Below is a small trained network, with its code and all its weights. Each question gives an input and a class and asks what happens when units are switched off, that is, made to give their printed mean instead of their output.

import numpy as np


def w(rows, s, z=0):
    codes = np.array(rows[::2]) - 128.0
    scale = np.full(codes.shape[1], s)
    scale[-1] = z or s
    return codes * scale


def norm(h):
    return h / np.sqrt((h * h).mean(-1, keepdims=True) + 1e-5)


def f(y):
    return np.maximum(y, 0)


def log_softmax(a):
    a = a - a.max(-1, keepdims=True)
    return a - np.log(np.exp(a).sum(-1, keepdims=True))


def net(x, mask):
    res = np.array(x, float).reshape(1, 8) / 4 @ E
    u = 0
    for l in range(2):
        y = f(norm(res) @ A[l][:, :-1].T + A[l][:, -1])
        res = res + np.where(mask[u : u + 11], y, B[l][:, -1]) @ B[l][:, :-1]
        u += 11
    return log_softmax(norm(res)[-1] @ U[:, :-1].T + U[:, -1])


A, B = {}, {}
E = w([
[138,121,148,204],'x0',
[132,137,144,162],'x1',
[130,106,122,142],'x2',
[146,99,121,176],'x3',
[253,49,190,76],'x4',
[139,121,133,161],'x5',
[121,132,127,99],'x6',
[80,40,149,123],'x7',
],0.0054)
A[0] = w([
[130,160,133,129,45],'L0N0',
[80,155,138,144,227],'L0N1',
[94,159,66,153,149],'L0N2',
[185,233,85,133,167],'L0N3',
[77,84,116,113,99],'L0N4',
[93,94,121,39,251],'L0N5',
[156,70,123,63,169],'L0N6',
[150,177,76,112,74],'L0N7',
[179,193,89,106,192],'L0N8',
[143,119,6,140,119],'L0N9',
[113,203,98,100,153],'L0N10',
],0.011,0.0017)
B[0] = w([
[111,103,183,129,145],'L0N0',
[226,90,167,136,216],'L0N1',
[211,174,200,102,233],'L0N2',
[68,3,137,174,255],'L0N3',
[85,85,177,159,193],'L0N4',
[148,104,156,199,239],'L0N5',
[96,117,33,153,231],'L0N6',
[65,105,146,108,187],'L0N7',
[52,23,119,175,224],'L0N8',
[155,191,177,156,190],'L0N9',
[130,89,127,22,227],'L0N10',
],0.0054,0.0051)
A[1] = w([
[96,120,42,123,98],'L1N0',
[159,38,58,209,251],'L1N1',
[27,82,138,136,114],'L1N2',
[156,88,42,152,82],'L1N3',
[101,221,51,42,227],'L1N4',
[123,46,166,94,84],'L1N5',
[201,69,176,4,180],'L1N6',
[54,80,144,129,167],'L1N7',
[226,1,149,178,230],'L1N8',
[11,227,125,161,199],'L1N9',
[29,182,134,157,154],'L1N10',
],0.0066,0.0014)
B[1] = w([
[76,163,110,143,135],'L1N0',
[80,217,77,155,221],'L1N1',
[132,63,133,59,186],'L1N2',
[91,138,82,130,151],'L1N3',
[192,126,195,145,131],'L1N4',
[110,125,96,74,190],'L1N5',
[201,185,131,92,173],'L1N6',
[153,161,80,162,188],'L1N7',
[109,169,164,146,255],'L1N8',
[228,147,55,122,145],'L1N9',
[254,105,109,167,147],'L1N10',
],0.0061,0.0095)
U = w([
[254,166,88,133,156],'0',
[85,119,144,150,255],'1',
[97,159,120,139,238],'2',
[88,23,127,178,32],'3',
[78,152,174,126,151],'4',
[105,164,145,124,69],'5',
[86,172,145,125,40],'6',
[64,185,150,117,2],'7',
],0.0083,0.0025)

Each question gives the input, the list of numbers given to net, and the class t.
The units are the neurons (one row each of A and B). Each row of codes is followed by its name. A weight is (code - 128) times the scale printed after its matrix; where a second scale follows, it is the last column's (A, B and U).
mask holds one flag per neuron, layer by layer. A switched-off neuron (its flag False) gives its mean, the last column of its row in B, instead of its output. The means were averaged over made-up inputs and are rounded, as every weight is.
A unit's drop is (log p(t) with every unit on - log p(t) with that unit switched off) / (log p(t) with every unit on - log p(t) with every unit switched off).
The circuit of an input: a set's keep is (log p(t) with only the set's units on - log p(t) with every unit switched off) / (log p(t) with every unit on - log p(t) with every unit switched off). Starting from the 12 units with the biggest drops (on a tie, the unit counted first), units are removed one at a time, each time the one whose removal leaves the highest keep (on an exact tie, the one counted first), for as long as the keep stays at least 0.8.
units of the circuit, in order: the units of the circuit, biggest drop first
most important unit: the unit with the biggest drop
top k neurons: the k neurons with the biggest drops, biggest first
k most important neurons of layer l: the k neurons of layer l with the biggest drops, biggest first
drop of u: that unit's drop, to one decimal
input [0,-7,3,-5,7,6,1,5], class 0: units of the circuit, in order => [L0N3; L1N6]
input [2,0,-1,8,8,3,6,6], class 0: 3 most important neurons of layer 0 => [L0N3; L0N8; L0N4]
input [-1,4,-4,4,-5,8,-6,-8], class 3: units of the circuit, in order => [L0N3]
input [-5,-6,1,2,-6,4,-5,6], class 0: units of the circuit, in order => [L0N3; L1N10; L1N9]
input [5,0,3,7,-8,7,5,-4], class 0: units of the circuit, in order => [L1N9; L1N10]
input [-8,5,1,5,-5,-6,-7,-8], class 3: units of the circuit, in order => [L0N3; L0N8]
input [5,1,-7,0,-8,6,0,6], class 0: units of the circuit, in order => [L1N9; L0N3; L1N10; L0N8]
input [-8,1,-8,3,-8,6,-1,7], class 0: top 3 neurons => [L0N3; L1N9; L0N8]
input [-7,-5,4,-7,-8,5,-2,1], class 0: top 2 neurons => [L1N9; L1N10]
input [-2,7,-3,0,-7,3,2,7], class 0: top 2 neurons => [L0N3; L1N9]
input [-2,8,8,-7,5,6,-2,-8], class 1: top 2 neurons => [L0N3; L0N8]
input [-3,-6,-3,6,-6,3,1,3], class 0: 2 most important neurons of layer 0 => [L0N3; L0N9]
input [0,-1,-5,5,3,7,-6,-3], class 7: 2 most important neurons of layer 1 => [L1N1; L1N8]
input [4,2,1,2,4,-6,-3,-4], class 7: most important unit => L1N1
input [6,1,-8,-2,-8,5,-3,5], class 0: 3 most important neurons of layer 0 => [L0N3; L0N5; L0N8]
input [4,2,-3,0,0,-5,-6,-6], class 3: drop of L0N3 => 0.4
input [-5,3,2,5,1,0,3,-7], class 3: drop of L0N3 => 0.2
input [2,-8,-8,0,2,-1,6,-8], class 1: drop of L0N8 => 0.1
